Here is a tiny trained network, its code and every weight. The questions are about switching its units off for an input and a class, where a switched-off unit gives its printed mean instead of its output.

import numpy as np


def w(rows, s, z=0):
    codes = np.array(rows[::2]) - 128.0
    scale = np.full(codes.shape[1], s)
    scale[-1] = z or s
    return codes * scale


def norm(h):
    return h / np.sqrt((h * h).mean(-1, keepdims=True) + 1e-5)


def f(y):
    return np.maximum(y, 0)


def log_softmax(a):
    a = a - a.max(-1, keepdims=True)
    return a - np.log(np.exp(a).sum(-1, keepdims=True))


def net(x, mask):
    res = np.array(x, float).reshape(1, 4) / 4 @ E
    u = 0
    for l in range(2):
        y = f(norm(res) @ A[l][:, :-1].T + A[l][:, -1])
        res = res + np.where(mask[u : u + 5], y, B[l][:, -1]) @ B[l][:, :-1]
        u += 5
    return log_softmax(norm(res)[-1] @ U[:, :-1].T + U[:, -1])


A, B = {}, {}
E = w([
[229,154,11,7],'x0',
[36,121,39,134],'x1',
[169,1,110,149],'x2',
[40,78,159,16],'x3',
],0.0042)
A[0] = w([
[189,162,154,160,13],'L0N0',
[114,201,143,130,103],'L0N1',
[164,8,109,163,2],'L0N2',
[122,146,52,203,114],'L0N3',
[153,125,172,106,6],'L0N4',
],0.015,0.0032)
B[0] = w([
[104,113,170,62,211],'L0N0',
[129,196,67,172,228],'L0N1',
[93,254,112,149,254],'L0N2',
[75,79,148,64,237],'L0N3',
[170,176,174,112,161],'L0N4',
],0.013,0.0045)
A[1] = w([
[180,152,174,131,96],'L1N0',
[70,182,206,122,71],'L1N1',
[77,103,190,254,60],'L1N2',
[159,164,115,60,3],'L1N3',
[96,199,175,54,100],'L1N4',
],0.014,0.0043)
B[1] = w([
[31,170,82,2,155],'L1N0',
[173,100,133,131,218],'L1N1',
[174,115,24,80,165],'L1N2',
[179,93,94,182,168],'L1N3',
[73,82,152,177,252],'L1N4',
],0.011,0.012)
U = w([
[96,250,84,184,161],'0',
[100,44,138,99,159],'1',
[84,167,122,27,221],'2',
[208,119,49,106,176],'3',
[132,134,130,153,130],'4',
[192,144,141,161,28],'5',
[197,143,163,182,2],'6',
[208,131,145,183,27],'7',
],0.019,0.0097)

Each question gives the input, the list of numbers given to net, and the class t.
The units are the neurons (one row each of A and B). Each row of codes is followed by its name. A weight is (code - 128) times the scale printed after its matrix; where a second scale follows, it is the last column's (A, B and U).
mask holds one flag per neuron, layer by layer. A switched-off neuron (its flag False) gives its mean, the last column of its row in B, instead of its output. The means were averaged over made-up inputs and are rounded, as every weight is.
A unit's drop is (log p(t) with every unit on - log p(t) with that unit switched off) / (log p(t) with every unit on - log p(t) with every unit switched off).
The circuit of an input: a set's keep is (log p(t) with only the set's units on - log p(t) with every unit switched off) / (log p(t) with every unit on - log p(t) with every unit switched off). Starting from all 10 units, units are removed one at a time, each time the one whose removal leaves the highest keep (on an exact tie, the one counted first), for as long as the keep stays at least 0.8.
circuit, biggest first: the units of the circuit, biggest drop first
unit that matters most: the unit with the biggest drop
top k neurons: the k neurons with the biggest drops, biggest first
k most important neurons of layer l: the k neurons of layer l with the biggest drops, biggest first
input [-7,1,-3,-3], class 3: circuit, biggest first => (L1N2; L0N2)
input [-6,-4,4,3], class 3: 3 most important neurons of layer 0 => (L0N0; L0N3; L0N1)
input [-7,0,2,-6], class 3: circuit, biggest first => (L1N2)
input [-3,4,7,-6], class 0: top 2 neurons => (L0N2; L0N0)
input [-5,-5,-1,-1], class 2: top 3 neurons => (L1N0; L0N3; L1N3)
input [-7,0,-8,6], class 0: top 3 neurons => (L0N1; L0N3; L0N0)
input [6,1,-4,-3], class 3: 3 most important neurons of layer 1 => (L1N3; L1N0; L1N4)
input [-5,2,-3,-5], class 1: 3 most important neurons of layer 0 => (L0N3; L0N2; L0N0)
input [8,7,-4,1], class 3: 3 most important neurons of layer 1 => (L1N3; L1N0; L1N4)
input [7,-3,7,-5], class 0: top 2 neurons => (L0N2; L1N1)
input [-1,-2,8,8], class 0: top 3 neurons => (L0N2; L0N3; L0N0)
input [-7,6,-3,-6], class 3: 3 most important neurons of layer 1 => (L1N2; L1N4; L1N0)
input [8,7,-2,5], class 3: circuit, biggest first => (L1N3; L1N0)
input [0,3,-5,4], class 0: circuit, biggest first => (L0N1; L0N3)
input [1,-8,2,-3], class 2: unit that matters most => L1N0
input [4,7,-3,-4], class 2: top 3 neurons => (L0N3; L1N1; L1N4)
input [-3,2,-4,-8], class 1: top 2 neurons => (L0N3; L0N2)
input [6,-8,-1,8], class 1: top 3 neurons => (L1N3; L1N4; L0N1)
input [-5,1,-4,-3], class 3: circuit, biggest first => (L0N2; L1N2)
input [5,6,1,-8], class 1: 2 most important neurons of layer 0 => (L0N3; L0N1)
input [-3,-7,-7,5], class 0: circuit, biggest first => (L0N1)
input [-5,3,-3,7], class 1: top 2 neurons => (L0N2; L1N0)
input [6,-4,8,6], class 0: 2 most important neurons of layer 1 => (L1N1; L1N2)
